(in the rows, 128 means zero)
Each row of numbers belongs to one of the things below and depends on some of the facts about them. Some rows are named. Which thing is each other row?

There are 4 kinds of fact about the things: δ, φ, η, β.
δ: is of sort; φ: belongs to class; η: refers to; β: sits directly inside
stugri | δ e | φ s | η kufo | β grapo
demodres | δ c | φ m | η fitrukel | β demir
plestus | δ a | φ p | η kotren | β baskostes
soru | δ c | φ g | η flapu | β dogas
zoges | δ b | φ g | η stivur | β klidrol
kledri | δ b | φ l | β stiklu
vabu | δ b | η tanu | β fistatik
sarel | δ a | φ h | β groskir
druplol | δ d | φ o | η fupiber | β dogas
drilal | δ b | η nepe
raflak | δ d | φ m | β plogibi
pleska | δ c | β groskir
dazil | δ a | η tefisim | β drilal
dolo | δ a
napen | δ e | φ f | β grapo
revir | δ a | φ n | η fibol | β raza
nugoflik | δ a | φ o | η foseduk | β grapo
zedrem | δ b | φ i | η reskavu | β suno
saka | δ b | η skaskir | β taka
brostamul | δ d | η flopal
bredrus | δ c | η skabir
kotren | δ a | φ g | η plemero | β grapo
tradruven | δ a | φ s | η vokle | β broskome
tula | δ e | η drilal
plapil | δ c | η broskome | β kledir
plogror | δ c | η pagek | β suno
grule | δ d | φ g | η fistatik | β plogibi
voflufle | δ c | φ g | η gatrastan | β groskir
voplifem | δ c | φ j | β taka
stegrer | δ a | φ f | β fistatik
dedas | δ a | φ k | η demir | β plogibi
dogas | δ a
skilisker | δ c | φ o | η trepu | β brostamul
bimon | δ c | φ k | β broskome
brafli | δ a | φ n | η bipok | β brutis
plibrare | δ d | η stugri
brufe | δ a | η pidruzik | β tula
kleger | δ a | φ g | β flapu
gatrastan | δ e | φ m | η vabu | β gevibik
skaskir | δ d | φ p | η dreva | β suno
fliflir | δ a | φ q | η grapo | β flapu
dovo | δ c | φ l | β kledir
stiplo | δ a | φ o | η kaskis | β brutis
vokle | δ a | φ j | β plemero
plesta | δ a | φ j | η plibrare | β nepe
misel | δ b | φ q | η taka | β fistatik
grapo | δ a | η grikle
flubabrun | δ c | φ m | η ketos | β stiklu
fitro | δ b | φ i | β baskostes
flaposkas | δ d | η paflebrun
tistan | δ b | β demir
novan | δ a | φ i | η detudil | β nepe
mitror | δ d | φ p | β dogas
mugra | δ c | φ q | η skozu | β tula
sodre | δ e | φ s | β gevibik
pokem | δ d | φ o | β plogibi
grafek | δ c | φ g | η misos | β tula
brudol | δ c | φ m | β groskir
kedus | δ c | β tula
stivur | δ a | η visoflel | β flapu
klidrol | δ c | η devom
kufu | δ b | φ p | β plibrare
kubram | δ b | η triklifle | β tugrur
sarik | δ c | φ n | η roflen | β suno
biklan | δ e | φ j | η brafli | β bredrus
stugus | δ a | η fliflir | β nepe
zopa | δ d | φ m | β grapo
dase | δ a | φ h | η keflas | β stiklu
stutis | δ b | φ f | β broskome
gotus | δ b | φ j | η triger | β klidrol
zibar | δ e | β stiklu
fluplobe | δ a | η libetrik | β flapu
stutim | δ a | φ i | η plaklem | β gevibik
visoflel | δ b | φ n | β plogibi
nadrizok | δ c | φ k | η tuskek | β kledir
klumun | δ c | φ k | η tridestur | β groskir
biklem | δ c | φ r | η bogo | β broskome
kufo | δ b | φ l | η godrunu | β grapo
tefisim | δ b | φ j | β dolo
flopo | δ d | φ o | η flaposkas | β bredrus
roflen | δ e | η fluplobe | β lapli
lugran | δ b | φ g | η novan | β tugrur
refabrul | δ c | β dogas
tepin | δ b | φ k | β plemero
lufle | δ d | η zedrem | β tula
reskavu | δ b | φ i | β plibrare
flogren | δ c | φ k | β suno
fistatik | δ a
gagri | δ a | φ g | β gevibik
libetrik | δ c | β plogibi
broskome | δ d
gudro | δ d | η pegran | β dogas
brofek | δ c | φ m | β duflon
suno | δ a
flopal | δ b | φ r | β drilal
bipok | δ d | φ m | β porenom
repa | δ d | φ g | η lapli | β plemero
triger | δ a | φ n | η duflon | β dogas
tugrur | δ a | η dokurom
pidruzik | δ a | φ g | η tula | β duflon
dabru | δ c | φ f | η raza | β groskir
zava | δ d | φ g | η desun | β nepe
fupiber | δ b | β dolo
poskinor | δ c | φ i | η kleger | β lapli
taka | δ d
paflebrun | δ b | φ g | β plibrare
brutis | δ d | η trasi
beflemak | δ a | φ g | η munitron | β brostamul
nepe | δ b
lapli | δ c
kliflar | δ d | φ i | β plogibi
floval | δ b | φ p | β raza
suros | δ b | φ g | β fistatik
stiklu | δ d
godrunu | δ d | φ n | β flapu
bruplal | δ d | φ r | η daskol | β raza
demir | δ b | η britran
ketos | δ b | η midri | β demir
fitrukel | δ b | β dolo
plela | δ d | φ h | β nepe
droklek | δ a | φ h | η sesumam | β plemero
kinurin | δ a | φ h | β baskostes
baskostes | δ e | η bropa
detudil | δ c | φ q | η klidrol | β kledir
vumu | δ b | φ f | β plibrare
foseduk | δ b | φ f | β demir
daskol | δ b | φ k | η lukol | β fistatik
nobrigrum | δ d | φ l | β flapu
pluka | δ c | φ f | β kledir
bropa | δ a | φ j | η zasa | β dogas
pliter | δ b | φ p | η brogeni | β nepe
tridestur | δ b | φ s | η stugus | β klidrol
grikle | δ c | φ g | η flopo | β baskostes
grogran | δ b | φ q | η bebrek | β klidrol
brogeni | δ a | φ i | η grafek | β brutis
tuskek | δ c | φ n | η droklek | β plibrare
vuklok | δ a | φ f | β flapu
plaklem | δ a | φ h | η soru | β flapu
lotrugren | δ d | φ q | η gotus | β dogas
kledir | δ d | η paskados
brine | δ e | φ f | β duflon
replur | δ b | φ l | β baskostes
britran | δ c
bogo | δ c | φ j | η plogror | β kledir
nabuk | δ b | φ s | β kledir
bukom | δ b | η suno | β plogibi
labrik | δ c | φ o | η misel | β dolo
midri | δ a | φ l | η tepin | β brutis
devom | δ e | φ o | η bruplal | β gevibik
misos | δ b | φ f | η nadrizok | β raza
zasta | δ e | φ f | β gevibik
paskados | δ c | φ j | η bukom | β groskir
fibol | δ d | φ k | η poskinor | β drilal
briku | δ d | φ l | η tradruven | β groskir
tanu | δ d | φ m | η dazil | β raza
bebrek | δ c | φ m | η zopa | β brutis
grivan | δ c | β groskir
keflas | δ a | φ g | η flogren | β brutis
gevibik | δ b
skozu | δ b | φ f | β stiklu
plogibi | δ c | η nikal
pegran | δ a | η saka | β dolo
perul | δ b | φ h | β grapo
lekla | δ a | φ g | β dolo
skabir | δ e | φ f | η voplifem | β lapli
groskir | δ a | η plesta
kaskis | δ d | φ k | η vumu | β grapo
trastos | δ d | φ f | η stiplo | β brutis
stedrosten | δ b | η lugran | β dolo
zosi | δ e | β lapli
skorul | δ d | φ l | η labrik | β plogibi
pimom | δ b | φ h | β brutis
pagek | δ a | η fitro
stobrur | δ a | η lotrugren | β plibrare
triklifle | δ e | φ q | η zoges | β drilal
grovu | δ c | φ p | η dase | β tula
dokurom | δ a | β fistatik
lukol | δ c | φ s | η ninik | β tula
sesumam | δ d | φ f | η kliflar | β bredrus
moki | δ b | φ h | β broskome
laklu | δ e | β grapo
trepu | δ d | φ q | β britran
griklin | δ c | φ k | β britran
trasi | δ e | φ p | η nabuk | β drilal
flapu | δ c
desun | δ e | φ f | β tula
nikal | δ c | φ s | η biklem | β nepe
dreva | δ e | φ f | η klumun | β dogas
gatrer | δ b | φ j | η stiklu | β britran
zasa | δ c | φ j | β stiklu
plemero | δ a | η lufle
raza | δ a | η groskir
fufleduk | δ c | φ m | η grule | β tula
munitron | δ c | φ i | η skorul | β kledir
ninik | δ c | φ j | η dedas | β gevibik
porenom | δ a | η brutis
duflon | δ a | η brostamul

Some rows with their names:
trepu: [112 148 205 133 105 148 154 130 156  67 181 121 164 143 110 141 127  93
 113 153 127 122 116  84 157 137  92]
bebrek: [112 159 151 147 108 156 148 121 140  57 184 108 137 143 126 118 131  94
 132 164 157 112 109 110 139  94 156]
fitrukel: [ 89 155 163 120 160 146 143 137 138  61 128 120 154 140 105 134 132  92
 120 168 154 156 132  83 163 109 113]
brine: [ 98 164 148 159 122 157 144 122 146  68 142 113 136 117 114 103 144  98
 133 165 146 148 106 106 144 109 167]
vabu: [ 93 153 165 111 162 148 150 137 138  53 129 112 156 130 107 117 136  80
 123 181 150 151 115  95 151 110 119]
zopa: [131 149 187 145 127 160 173 147 140  49 160 134 135 157 117 141 138 106
 108 155 130  97 136  98 176 103 141]
detudil: [143 159 199 151  66 175 141 126 149  57 157  83 150  99 133 112 123  61
 115 147 144 107  54  98 137 109 118]
novan: [107 159 194 165  96 160 133 119 144  55 125  84 133 108 130  81 127  66
 108 161 165 114  53  94 143  70 135]
nikal: [112 164 137 148 123 158 151 124 147  71 169 103 140 115 123 125 129  88
 132 162 141 125  94 111 142 127 163]
repa: [100 160 165 123 150 146 179 137 132  62 179 108 155 119 123 130 133  73
 120 181 123 118  84 125 147 149 131]
vumu: [ 76 160 170 139 158 145 141 134 137  65 114 125 145 133 103 116 143 102
 118 168 151 171 133  85 168 102 125]
revir: [ 88 148 177 144 129 144 139 112 148  55 155 101 125 137 117  66 136  89
 126 184 166 120  80 104 131  67 171]
saka: [ 68 140 183  36 202 121 155 144 169  58 182 128 147 134  88 130 138 118
 153 235 155 160 160 100 101 143 173]
grafek: [107 163 115 184 134 164 153 141 135  79 191  98 147 116 108 140 117  82
 126 166 148 120  85 117 116 115 146]
duflon: [ 85 158 109 145 122 149 152 116 156  74 130 109 145 117 127 101 121  85
 131 179 163 115 123  90 126 104 145]
gevibik: [ 75 146 147 113 142 149 163 135 137  64 118 119 161 122 116 102 131  77
 126 190 148 143 136  90 142 116 110]
britran: [ 88 188 165 166  49 166 145 135 144  82 131 114 136  87 149 149 117 108
 110 146 170 120 154  79 132 109 121]

Rows to name:
No name comes twice in this set of rows, the named rows included.
[153 144 146 139 132 174 158 142 155  54 139 113 131 124 117 123 134  92
 129 162 132 108 113 100 155 109 182] : laklu
[102 167 114 125 159 111 147 117 158  70 209 112 159 152 102 122 131 126
 158 197 127 145 130 113 110 164 216] : klumun
[102 170 150 167 111 159 147 118 150  69 156 112 135 118 118 106 145 103
 134 160 144 140  98 110 143 112 173] : pluka
[106 128 202  86 147 151 148 137 151  49 149  99 166 128 101 101 128  62
 125 191 139 136  86  90 139 118 106] : grogran
[139 143 117 130 176 159 157 144 153  64 136 101 125 121 123 135 113  83
 122 169 147  89  99  97 158 107 188] : kotren
[ 98 121  49 183 151 151 187  93 137  79 170 142 185 199  97  79 144  74
 142 151  86 122 126 105 195 140 107] : flaposkas
[101 150 189 154  96 155 148 115 143  57 180 105 130 136 121  72 144  95
 131 174 147 119  84 117 132  85 169] : sarik
[100 155 124 143  94 163 169 117 150  69 159 106 149 105 131  90 133  78
 141 181 137 111 105 114 117 125 156] : bredrus
[111 166 128 194 113 166 146 131 147  73 182 108 148 123  99 127 131  92
 129 165 148 130  94 110 111 102 146] : kedus
[100 142 177 134 130 146 138 114 159  58 156  95 135 129 114  78 129  82
 129 182 158 118  73  99 129  87 159] : stutim
[126 121 100 194 133 157 162  84 155  54 175 146 183 222  77  70 167  86
 144 142  91 136 107 100 196 106 104] : flopo
[107 190 198 151  90 162 163 139 133  50 140 111 152 104 134 143 140  78
 101 159 149 124  96 110 145 117 101] : bruplal
[ 90 168 111 158 116 126 147 114 148  66 132  98 162 125 128  93 116  89
 130 186 154 123 115  89 120 116 158] : groskir
[137 157 171 144 146 163 182 148 147  57 141 127 138 122 116 135 145  95
 112 163 113 112 109 113 171 137 162] : kaskis

Now the same things, written a new way:
Known rows:
dedas: [ 91 147 131 139 137 122 139 112 155 150 142 154 150  98 179 117 127 137
 120 129 141 125 182 129 135 136  95 168 149  92 107]
soru: [ 87 165 143 157 140 136 131 137 173 142 128 135 143 112 160 124 127  96
 133 151 115 107 152 106 117 119 129 150 111 106 109]
flapu: [ 94 160 136 137 157 144 161 157 166 141 129 147 155 120 138 132 127 119
 129 128 120 100 165 121 103 148 137 127 115 116 108]
vuklok: [ 92 155 126 134 132 129 129 137 168 128 130 150 121 102 149 113 130  99
 138 147 125 122 153 105 136 135 112 137 117 113 104]
fliflir: [ 82 159 154 105 116 140 126 170 176  81 129 120 102 131 108 131 111  52
 163 177 107 137 118  86 130 124 155  76  78 137  99]
godrunu: [103 176 157 144 166 144 159 137 171 135 124 146 147 118 148 144 131 108
 120 137 114  93 161 114  96 118 138 137 121 104 114]
zibar: [ 87 158 134 149 131 164 145 113 166 110 115 159 167 119 144 102 113 133
 132 139 119  98 143 101 150 138 120 139 103 117 106]
desun: [104 175 132 128 162 155 156 118 174  92 125 169 160 116 130 101 125 130
 133 140 128  92 136 107 132 116 125 153 118 107 113]
groskir: [ 87 139 124 136 128 140 132 154 154 135 135 147 139 109 144 116 123 120
 132 131 124 130 165 108 131 161 112 122 114 127 103]
mugra: [ 91 163 132 177 120 139 116 141 161 130 131 136 150  99 154 117 125  98
 123 153 109 125 152  76 118 123 103 140 103 111 119]
plibrare: [ 92 160 134 169 141 151 142 155 164 149 123 135 165 120 151 128 130 115
 122 129 111 101 165 101  99 144 127 122 105 118 115]
taka: [ 98 165 141 147 162 148 164 158 168 145 125 144 162 125 141 137 130 116
 124 125 115  91 167 118  90 142 141 122 114 114 113]
bipok: [107 178 150 144 168 142 147 139 182 121 128 146 139 119 156 136 141 104
 125 143 116  95 156 112  93 105 137 133 125 100 119]
raflak: [103 170 150 160 145 140 128 134 179 125 122 130 139 122 169 120 141 106
 126 143 111 108 160  94 106 104 124 125 116 101 122]
kledri: [ 95 180 144 167 132 129 138 154 154 132 139 136 118 111 163 113 126  80
 102 136 122  92 167 103 105 119 120 125 103 127 101]
lufle: [ 96 174 138 171 135 142 154 141 163 138 119 146 162 109 144 134 122 104
 116 140 109 103 160  91 102 134 117 126 106 108 116]
dazil: [ 86 151 130 136 123 130 144 136 159 137 128 152 134 103 144 121 117 106
 134 143 123 123 160 110 138 153 114 133 112 116 100]

Name these rows:
No name comes twice in this set of rows, the named rows included.
[ 91 175 140 181 126 126 118 123 141 145 150 129 156  98 191 119 139  87
  87 123 139  96 181 112  99 120  90 161 135 115 103] : lugran
[ 91 158 129 175 114 145 108 133 164 130 118 137 137 106 169 114 135 102
 123 142 109 120 155  76 128 129  97 121 105 115 115] : dabru
[ 94 163 145 153 141 141 134 136 164 138 126 141 144 110 155 128 128 105
 125 142 114 111 158 102 118 126 120 140 114 111 112] : tuskek
[ 83 143 130 177 111 143 119 149 159 150 121 117 156 120 164 103 125 117
 130 129 110 125 168  83 127 147 108 113  97 120 113] : plogibi
[ 84 153 127 191 118 154 120 156 160 151 119 125 166 115 161 118 128 108
 122 133 104 110 162  82 109 148 114 119  93 122 116] : kledir
[ 84 160 133 165 124 166 111 124 160 121 117 145 151 115 158  88 116 134
 131 138 115 105 125  74 160 117 103 157 101 122 107] : biklan
[ 92 166 133 187 121 146 114 136 170 137 115 131 146 109 169 117 137  96
 121 144 104 108 154  75 115 121 107 126 101 111 118] : trastos
[ 88 152 136 134 132 131 130 136 161 131 134 147 128 103 148 121 122 102
 135 149 123 126 156 107 137 135 115 144 116 115 103] : brafli
[ 97 166 151 132 147 134 169 132 168 138 119 146 143 124 145 132 122 116
 128 131 118 102 169 117 115 136 132 120 118 105 107] : libetrik
[ 95 168 145 148 142 145 133 147 159 142 121 142 125 115 158 129 125 115
 122 133 112 109 148  87 122 121 112 137 117 116 107] : paskados
[ 86 152 119 169 134 142 131 130 150 167 130 137 186 103 171 125 137 128
 112 111 132 104 176 112 109 155  94 158 135 110 108] : klidrol
[ 82 153 146 117 114 139 145 174 175  97 121 137  99 127 106 123 102  69
 160 175  99 133 131  90 140 146 157  72  66 137  98] : stugus
[ 91 159 140 149 140 164 128 113 169 100 125 154 162 118 151 100 120 131
 134 145 121 103 138  99 147 118 121 151 109 114 111] : triklifle
[104 175 155 145 163 144 154 138 173 131 126 145 146 120 151 142 132 109
 122 141 114  95 158 112  96 115 139 134 120 103 115] : trepu
[ 90 161 139 157 129 140 147 135 164 141 119 146 149 111 151 131 122 107
 124 138 113 107 161 103 119 142 120 126 109 112 107] : plogror

